Each row, then the group of its hidden value:
[ -27  193  161   60  139  316 -163  191   57  111   -3   88 -192    3
   49   75   76  216 -101   49   55 -142 -160 -146  -19  -96  183  -19
 -112   46   12  113  -40  309   -1 -166    2   -6  169 -140  115  -54
  173   82   85  239   46] : (35)
[-207  225  247  154   24  298  -90   84  200  153  159  102   15  -42
   36   22   -1  477  -94  169   -1   19 -168   16  -85 -238  343 -258
 -119   52  142  115    3  194  193  136   42  114   52 -235  131  205
  -34  -14  -92  365   54] : (43)
[ 190  320  165   89  115  323  -46  238  249   62  -91  -83  -51 -116
  113   43 -283  170 -153   55 -107   86 -134  -37 -389   -7  123  -23
 -102 -310  -14  181   17  126  181  -35  160  -91  159  102   25 -114
  156  113  -31  194  174] : (35)
[ -57  195  255   42   20  253 -141  201  202  103  164   50  -50 -134
   33   19    8  413  -55  143    8  -25 -161  -82 -167 -203  349 -152
 -189   59   47   75  -23  209   26   30   19   17  112 -163   30  109
   -7   56   -6  363   91] : (42)
[-221 -187 -187 -102 -261 -206   28 -371   25  212   42 -154  -74  112
   81 -263  117 -140  296  169 -167  393   97  160  -22 -125  192 -101
  173   20   10  -17   37   54  446   23   -7  -81   32  420   33  -90
  -63  108 -352  402  375] : (20)
[-263 -173 -156  -60 -393  -92  109 -595  -74  268   74  -96  124   73
   96 -178  142  -87  270  159 -123  246   42  304   82    5  140 -205
  151  202   -5 -131 -136  -55  337  -98  -52   69  101  320   -6   51
  -70  336 -225  584  118] : (20)
[ 150   93  128  170  -42  230  -11  236  108 -132 -234 -242  218   31
 -213   65  -58 -153 -139   60  -64  177  -30  184 -368  154  -72  -21
  180 -407  -58  117   93  369  316  140  169 -214  240  378 -109 -361
  101  -77 -293  203  292] : (31)
[ 191  176  157  -20  211  326   10  175  -63  -56    7  -99 -214   88
 -120  268   96  -20 -167 -105   99 -270  -12 -235  -29   73 -130  230
 -114  -55 -169  249 -173  364 -164 -205   29  -49  327   -3  168 -436
  234  286  227   94  -78] : (42)
[ 181   15  104    8  -97  125   70  348   67 -272 -159 -260  219   36
 -352   50   33 -177 -107   55   11  140 -121  167 -422  287  -35   75
  196 -246  -86   57  149  335  225   63  -15 -285  152  246 -247 -445
   -6 -260 -270   33  310] : (37)
[ -31  -67  -23  -19 -116  -34 -155  239  135 -115 -113  -79   39  -57
  -98 -276   13   34  -28  149  -90  340 -159  103 -250  114  319  -33
  110 -200   90  -82  346   88  242  -17  -87  -67 -119  125 -381 -129
 -161 -391 -265   56  495] : (32)
[ 128  -55   49  -35  215  217  -55    5 -376  -96  -21 -120 -244  127
 -170  222  330 -152 -206 -339  156 -336  229 -292  517  118 -383  214
  -50  -47 -307  107 -184  344 -416 -230   64  178  486  190  144 -529
  243  477  424   92 -181] : (42)
[ 119  152  198  394  211  554 -175  126  -55  -49 -345   58  -44  -29
  -13   29 -176  154 -382 -251  -78   67   58   99   80  121 -399   23
  -33 -513    1   74   58  122    3  -22  119  233  163   10   69 -313
  228  276  325  182 -235] : (20)
[-108  178  275   52  -10  242 -118  176  212   96  217   62  -26 -151
    9    6   21  471  -52  170    2  -25 -183  -51 -204 -219  378 -172
 -220  123   80   58  -56  187   16   80  -29   48   78 -227    8  125
  -79   38    2  406   36] : (42)
[ 262  268  241  199  131  402  -53  389  192  -97 -222 -148   20 -133
  -54   88 -262   70 -278   -9 -110   60 -124   60 -518   75 -100   39
  -74 -421  -37  155  -15  262  115   83  127 -146  228  168  -50 -358
  151   68    3  223   38] : (35)
[-113 -131 -245 -136 -254 -126  -42 -327  -32  247  -82 -153   -9  -74
  203 -249   92 -124  149   65 -203  226   36  134   34   -3  227 -197
   48   92 -113 -131  -58  -29  200 -129   21   40  222  535 -142  -17
   -2  311 -144  554  285] : (36)
[ 108  133  191  388  214  525 -176  120  -73  -50 -332   40  -56  -27
  -15   24 -161  138 -377 -263  -75   66   86   83  112   98 -415   16
  -27 -518  -11   70   50  135  -11    3  135  237  187   47   80 -323
  225  283  316  184 -229] : (20)
[-247 -142 -257  -35 -278  -93   12 -486  -30  298  -72  -98   30   39
  182 -250   93  -86  196   94 -209  294   60  226   81  -18  193 -227
  116   93  -28  -82  -54  -36  371  -59   13   83  137  449  -34   22
  -18  285 -198  545  244] : (31)
[ -39 -173  -13 -276 -146 -246  356  452 -140 -254  161 -210   14 -190
 -299 -191   29  132   90 -323  105   66 -148   47 -203  212 -179  -75
  101  232 -210 -247   81   41  -39  250 -318 -334  183   46 -183 -300
 -209 -446   71 -353  -23] : (32)
[  86   15  -40   12 -110   75  -66  -17   91   62 -172 -202   71  -40
   35 -105  -39 -112   -8   55 -162  261   43  126 -170   48   73  -91
   90 -258  -99   30   62  126  271    6  150  -76  212  484 -111 -192
   80  170 -196  382  341] : (32)
[-145 -212 -263 -344  -62 -312  318  345 -261  -64    5  -98 -263 -178
  -43 -348   16   95  121 -490   33   56 -157  -21   35  183 -206 -102
   93  349 -232 -314  105  -78  -31   63 -404 -274  182   85  -61 -231
  -79 -388  228 -424  -79] : (32)
[-306  -51 -115   43 -333  -32  132 -684 -224  311   95 -101  188  -13
  237 -104   52 -102   34  117  -78   -5   -9  282  262   13   98 -351
  117  163   21 -232 -274 -109  107 -174   76  321  275  352  -28  217
  -68  431 -178  589  -81] : (20)
[ 102  110  117   -4  249  266   14   60 -224  -41   27  -97 -269  192
 -124  279  210 -130 -176 -154  165 -339   66 -276  242   51 -245  227
  -25  -41 -176  219 -201  413 -209 -224   69   30  391   58  247 -466
  266  307  224   41 -111] : (32)
[-325  -76 -172  -82  218 -250  108  450 -441   12  -89    7 -562 -165
  207 -382  -85   -7 -226 -457   80 -185 -265 -141  255 -114 -244 -182
  126  112   22 -395  119  107 -202  -13 -284  -52  226   32  102  -96
   -5 -612   90 -543 -241] : (44)
[-210   58  255   29 -342  -24  105 -427 -254  104  423 -114  313  -80
   81   86   79  -63  -41  307  218 -295 -167  134  225    1  213 -297
  124  147  107 -338 -294   40 -231 -285  131  285  288   66 -174  353
 -172  193 -309  376  -81] : (32)
[-178  227  210  143   24  277  -85   63  225  186  146   91   14  -61
   73   -1  -47  479  -31  133  -25   67 -124  -14  -90 -217  335 -253
 -123   15  103  128    6  159  226  139   89   78   76 -168  131  208
    2   34  -62  334  112] : (31)
[  75   95   79   99  256  349   12  -16 -224  -39  -80  -68 -188  193
 -126  237  156  -49 -255 -257   89 -221  147 -171  341   94 -349  152
  -13 -160 -176  234 -127  305 -128 -125  101  172  357   77  261 -452
  260  376  301   74 -169] : (43)
[ 157  173  251  344  167  467 -143  312    5 -123 -308  -49   25 -125
  -60   26 -204  111 -413 -165  -82   43  -41  125 -165   89 -308  -30
  -30 -495    1   26   38  205  -12   89  114   99  220  107  -45 -329
  144  108  159  211 -163] : (37)
[ -24 -163 -157 -286 -118 -261  510  122  -78 -298  218 -300   90 -109
 -320 -198  -65  196   -4 -368  -51  245   30   64 -144  341 -190  -11
   19   79 -222  -41  100 -282   47  351 -266   -7   54   95 -230 -410
 -379 -235  189 -383    6] : (44)
[-254  115  345   97  -69   94 -101  -63  148  101  456   -8  110  -60
  -20    3   93  481  -26  243   66   76   29  -56  159 -387  387 -330
  -86  -28  129   52   13  137   71  275  201  257   85 -106   86  310
 -204   54 -224  400  177] : (44)
[ -78  209  251   80   51  304 -167  216  138  115   94  109  -87  -78
   44   46   41  343  -72  151   58 -109 -232  -79 -131 -153  311 -118
 -138   96   80   48  -35  279   19  -87  -15  -12  113 -227   46   95
   69    1    1  316   49] : (35)
[ 134  167  194  325  229  518 -142  151  -38  -48 -295   21  -90   22
  -39   79 -130  108 -343 -214  -52   31   56   39   49   85 -358   64
  -25 -463  -22  142   39  196   27  -28  120  155  186   24  132 -352
  249  256  263  160 -173] : (43)
[  19  -80  -36  -54 -104  -58 -159  268  129 -129 -121 -130    9  -68
 -110 -255   36  -25  -22  135 -101  315 -131   63 -287  109  304    8
   90 -200   39  -59  311  134  202  -17  -76 -112  -57  208 -386 -207
 -143 -347 -256   81  509] : (36)
[  29  203  146  108  225  345   -3   51 -110   43  -13  -16 -199  192
  -51  252   88  -25 -154  -66  136 -259  -24 -188  133   20 -127  129
    8  -94  -58  235 -133  398  -16 -200  104    7  295  -44  283 -282
  279  191  102   34  -56] : (31)
[ 130 -102  155   41   99  346 -287  156 -106   22  -93  354 -261  -78
   47 -249  -63  534  139 -526  120  333  223 -137  697  120 -390   81
   -2 -305 -133 -157  445 -258  -94 -301  -57  151 -139 -392  147   26
  291  263  699 -264  -62] : (37)
[ -34   38 -112  -21 -168   51  -80 -232   15  241 -107  -89   49 -122
  257 -169  -64  -13   19   56 -160  159  -24  114   32   26  204 -230
   23  -68  -67 -112  -25  -57  157 -183  127  105  224  404 -122   99
   73  313  -94  467  231] : (35)
[-188   84  334   41  -74   56 -148  -44  158  120  459   -6   12 -136
   43  -49   67  467   40  232   41   78   28 -114   86 -390  390 -253
 -161    0   95    4  -40   97  -26  194  162  204   90  -77   26  258
 -188  141 -119  439  163] : (35)
[-254   -8   74   -5 -354  -87  157 -581 -335  215  303 -149  192  -95
  206   10   74 -191  -18  221   98 -297 -137  185  211   -2  112 -300
   95  249   50 -373 -435  -10 -218 -312   64  285  375  257 -124  247
 -124  369 -222  522 -208] : (35)
[-145 -231 -168 -183 -294 -241    8 -329   12  175   81 -182 -100   22
   71 -274  149 -149  316  163 -165  343   84  124  -85  -98  193  -45
   91  102  -48  -82  -40   25  285  -32  -71 -104   67  438  -75 -158
  -94  198 -244  481  322] : (35)
[-148 -180 -177 -295  -77 -273  346  373 -233 -118   57 -116 -167 -172
 -119 -296    5  134   77 -445   60   48 -169   19  -15  175 -205 -128
  106  311 -197 -292  106  -47  -18  143 -378 -259  171   32  -67 -216
 -129 -439  164 -423  -99] : (37)
[-130 -168 -153 -289 -104 -273  429  329 -167 -173  119 -185  -54 -130
 -216 -242   -6  157   80 -411   45  117 -114   55  -83  203 -201 -124
  118  252 -206 -195  117  -63   73  267 -334 -248  149   52  -66 -259
 -197 -435  100 -428  -44] : (43)
[ 108   33  127   65  -56  130  132  403    9 -302 -135 -251  248   24
 -388   67   18 -114 -177  -26   54   74 -137  172 -362  282 -107    6
  212 -236  -72   33  144  353  194  171  -16 -247  193  185 -207 -414
  -39 -365 -248  -85  208] : (20)
[-245  -37    2   -6 -346  -71  111 -586 -294  238  213 -134  187 -101
  221  -45   81 -156  -10  179   27 -201  -97  202  222   18  129 -311
   75  230   19 -346 -377  -50 -153 -282   59  304  353  312 -149  223
 -109  407 -172  576 -149] : (35)
[-139  138  235   25 -176   14  -82 -226  -72  150  350  -62  192 -100
  168   12   13  111  -48  256  150 -109  -72  -40  307 -133  356 -325
   73  -74   84 -191  -37   35 -104 -199  286  281  227  101 -104  436
  -80  127 -303  278  225] : (32)
[-128  -78  138  265  109  166 -115  310 -317 -128 -209    5  -98 -175
  -40 -191  -39   99 -372 -360   32  -33  -32  109  261    2 -420 -189
   86 -269   10 -309   98  154 -212  135  -47  185  249   86  -57 -194
   11 -152  190  -16 -314] : (44)
[ 215  308  206   15  155  330   12  251  223   23   25  -99 -121  -44
    6  159 -165  175 -104   35  -33  -27  -94 -145 -366  -22   83   92
 -154 -184  -77  280  -76  224   97  -40  111 -144  201   11  124 -236
  174  183   58  164  106] : (36)
[ 172  357  163  168  149  380   34  202  224   39 -153 -119  -13  -50
   80   94 -329  115 -251   29 -130   83 -123   42 -411   10    5  -36
  -49 -394   11  244    3  152  265   40  182  -58  175  129  110 -180
  168  102  -83  174   92] : (44)
[-251   83  374  107  -91   62 -115 -171  139  102  523   -9   99  -16
  -15   -9   83  455   30  281   82  142  104  -70  235 -412  365 -279
  -53 -116  160   58   39   88   83  242  245  299   21 -112  105  321
 -221  103 -254  370  217] : (43)
[-138  186   15   19  -97   51  -99 -180  -65  277   68  -17   58 -160
  366 -101 -101   76 -114  125    2  -87 -158   -8  233  -75  352 -375
   34  -42   45 -201  -24  -33  -15 -280  227  251  269  222  -92  423
   46  141 -197  296  200] : (32)
[-140  240  230  145   98  354 -188  215   75  130   15  153  -98  -21
   66   62   59  298 -165  145   82 -173 -284  -54  -39 -142  298 -154
  -79   82  132   39   -5  330   40 -137  -13   47  115 -261   85  133
  110  -79  -44  273   20] : (37)
